Here is a tiny trained network, its code and every weight. The questions are about switching its units off for an input and a class, where a switched-off unit gives its printed mean instead of its output.

import numpy as np


def w(rows, s, z=0):
    codes = np.array(rows[::2]) - 128.0
    scale = np.full(codes.shape[1], s)
    scale[-1] = z or s
    return codes * scale


def norm(h):
    return h / np.sqrt((h * h).mean(-1, keepdims=True) + 1e-5)


def f(y):
    return np.maximum(y, 0)


def log_softmax(a):
    a = a - a.max(-1, keepdims=True)
    return a - np.log(np.exp(a).sum(-1, keepdims=True))


def net(x, mask):
    res = np.array(x, float).reshape(1, 6) / 4 @ E
    u = 0
    for l in range(2):
        y = f(norm(res) @ A[l][:, :-1].T + A[l][:, -1])
        res = res + np.where(mask[u : u + 6], y, B[l][:, -1]) @ B[l][:, :-1]
        u += 6
    return log_softmax(norm(res)[-1] @ U[:, :-1].T + U[:, -1])


A, B = {}, {}
E = w([
[143,110,28,153,101,138,141,96,161,191,135],'x0',
[83,120,118,107,166,135,161,117,129,115,107],'x1',
[110,108,110,136,110,119,158,126,84,111,119],'x2',
[131,132,117,156,124,130,114,148,125,126,141],'x3',
[253,120,128,178,202,84,172,123,97,126,135],'x4',
[112,82,127,85,150,50,129,179,144,165,194],'x5',
],0.011)
A[0] = w([
[72,161,122,162,132,90,158,96,79,101,98,156],'L0N1',
[175,134,161,116,215,50,87,178,53,154,100,225],'L0N2',
[33,129,253,105,56,114,111,206,100,103,145,97],'L0N3',
[173,65,88,159,115,51,180,63,226,59,90,42],'L0N4',
[91,165,77,118,24,153,116,85,107,134,139,169],'L0N5',
[221,160,210,91,243,121,110,192,72,28,51,2],'L0N6',
],0.0063,0.0015)
B[0] = w([
[179,140,151,99,100,183,37,137,176,140,162,177],'L0N1',
[122,32,55,66,134,170,219,79,147,2,108,219],'L0N2',
[155,112,197,159,159,108,208,153,109,146,164,255],'L0N3',
[106,88,158,175,149,153,43,109,120,174,155,183],'L0N4',
[93,218,104,97,175,142,62,155,203,122,129,229],'L0N5',
[137,151,60,123,22,171,112,171,91,121,73,243],'L0N6',
],0.0083,0.0062)
A[1] = w([
[128,124,145,187,135,143,138,45,133,125,121,4],'L1N1',
[144,107,66,223,150,122,146,62,154,160,82,167],'L1N2',
[116,154,184,134,107,208,146,146,66,102,125,155],'L1N3',
[121,91,81,105,146,66,125,149,133,241,185,164],'L1N4',
[72,71,127,90,121,120,189,233,54,117,83,121],'L1N5',
[108,133,254,137,109,185,131,153,121,101,155,63],'L1N6',
],0.0078,0.0015)
B[1] = w([
[139,66,173,182,135,163,24,195,170,213,254,164],'L1N1',
[69,98,187,165,116,177,120,72,56,183,182,253],'L1N2',
[164,187,166,198,132,30,143,68,113,217,10,250],'L1N3',
[75,117,82,95,152,32,178,201,82,129,42,252],'L1N4',
[169,152,131,139,98,107,56,140,204,104,209,253],'L1N5',
[141,168,209,106,245,103,146,104,152,150,159,248],'L1N6',
],0.0075,0.0052)
U = w([
[133,228,189,139,169,129,123,111,140,134,84,255],'0',
[203,148,95,175,73,159,136,109,93,92,60,115],'1',
[127,116,194,120,156,44,177,162,180,121,205,182],'2',
[178,101,87,75,124,124,184,150,137,6,182,117],'3',
[70,174,58,123,87,191,70,81,178,151,140,184],'4',
[150,81,145,226,139,203,121,106,75,187,187,3],'5',
[56,132,44,78,111,79,130,206,153,151,112,54],'6',
[141,57,64,156,180,61,190,118,89,165,144,106],'7',
],0.011,0.00099)

Each question gives the input, the list of numbers given to net, and the class t.
The units are the neurons (one row each of A and B). Each row of codes is followed by its name. A weight is (code - 128) times the scale printed after its matrix; where a second scale follows, it is the last column's (A, B and U).
mask holds one flag per neuron, layer by layer. A switched-off neuron (its flag False) gives its mean, the last column of its row in B, instead of its output. The means were averaged over made-up inputs and are rounded, as every weight is.
A unit's drop is (log p(t) with every unit on - log p(t) with that unit switched off) / (log p(t) with every unit on - log p(t) with every unit switched off).
The circuit of an input: a set's keep is (log p(t) with only the set's units on - log p(t) with every unit switched off) / (log p(t) with every unit on - log p(t) with every unit switched off). Starting from all 12 units, units are removed one at a time, each time the one whose removal leaves the highest keep (on an exact tie, the one counted first), for as long as the keep stays at least 0.8.
units of the circuit, in order: the units of the circuit, biggest drop first
unit that matters most: the unit with the biggest drop
k most important neurons: the k neurons with the biggest drops, biggest first
k most important neurons of layer l: the k neurons of layer l with the biggest drops, biggest first
drop of u: that unit's drop, to one decimal
input [-7,-2,0,-1,2,-7], class 1: unit that matters most	L0N6
input [-1,-6,-6,3,-6,2], class 2: 2 most important neurons	[L0N3 L0N6]
input [-1,5,7,7,-8,3], class 2: 2 most important neurons of layer 1	[L1N6 L1N5]
input [-4,-1,-3,6,-7,1], class 2: 2 most important neurons of layer 0	[L0N3 L0N6]
input [-8,7,4,8,2,8], class 3: 2 most important neurons	[L0N2 L0N6]
input [0,-6,-2,-6,3,2], class 3: 2 most important neurons	[L0N2 L1N3]
input [0,-1,5,-4,-4,5], class 2: 2 most important neurons of layer 1	[L1N5 L1N6]
input [4,7,-4,6,4,0], class 5: 2 most important neurons of layer 1	[L1N2 L1N1]
input [-8,-3,4,6,6,-4], class 1: 2 most important neurons	[L0N6 L1N3]
input [3,-6,4,-1,0,5], class 6: 2 most important neurons	[L1N4 L0N3]
input [3,3,-6,-6,6,0], class 5: drop of L0N4	0.2
input [-1,2,-8,-7,5,4], class 3: drop of L0N2	0.3
input [-5,-4,-4,5,5,-1], class 1: drop of L0N6	0.6
input [8,1,2,0,3,-2], class 5: units of the circuit, in order	[L1N2]
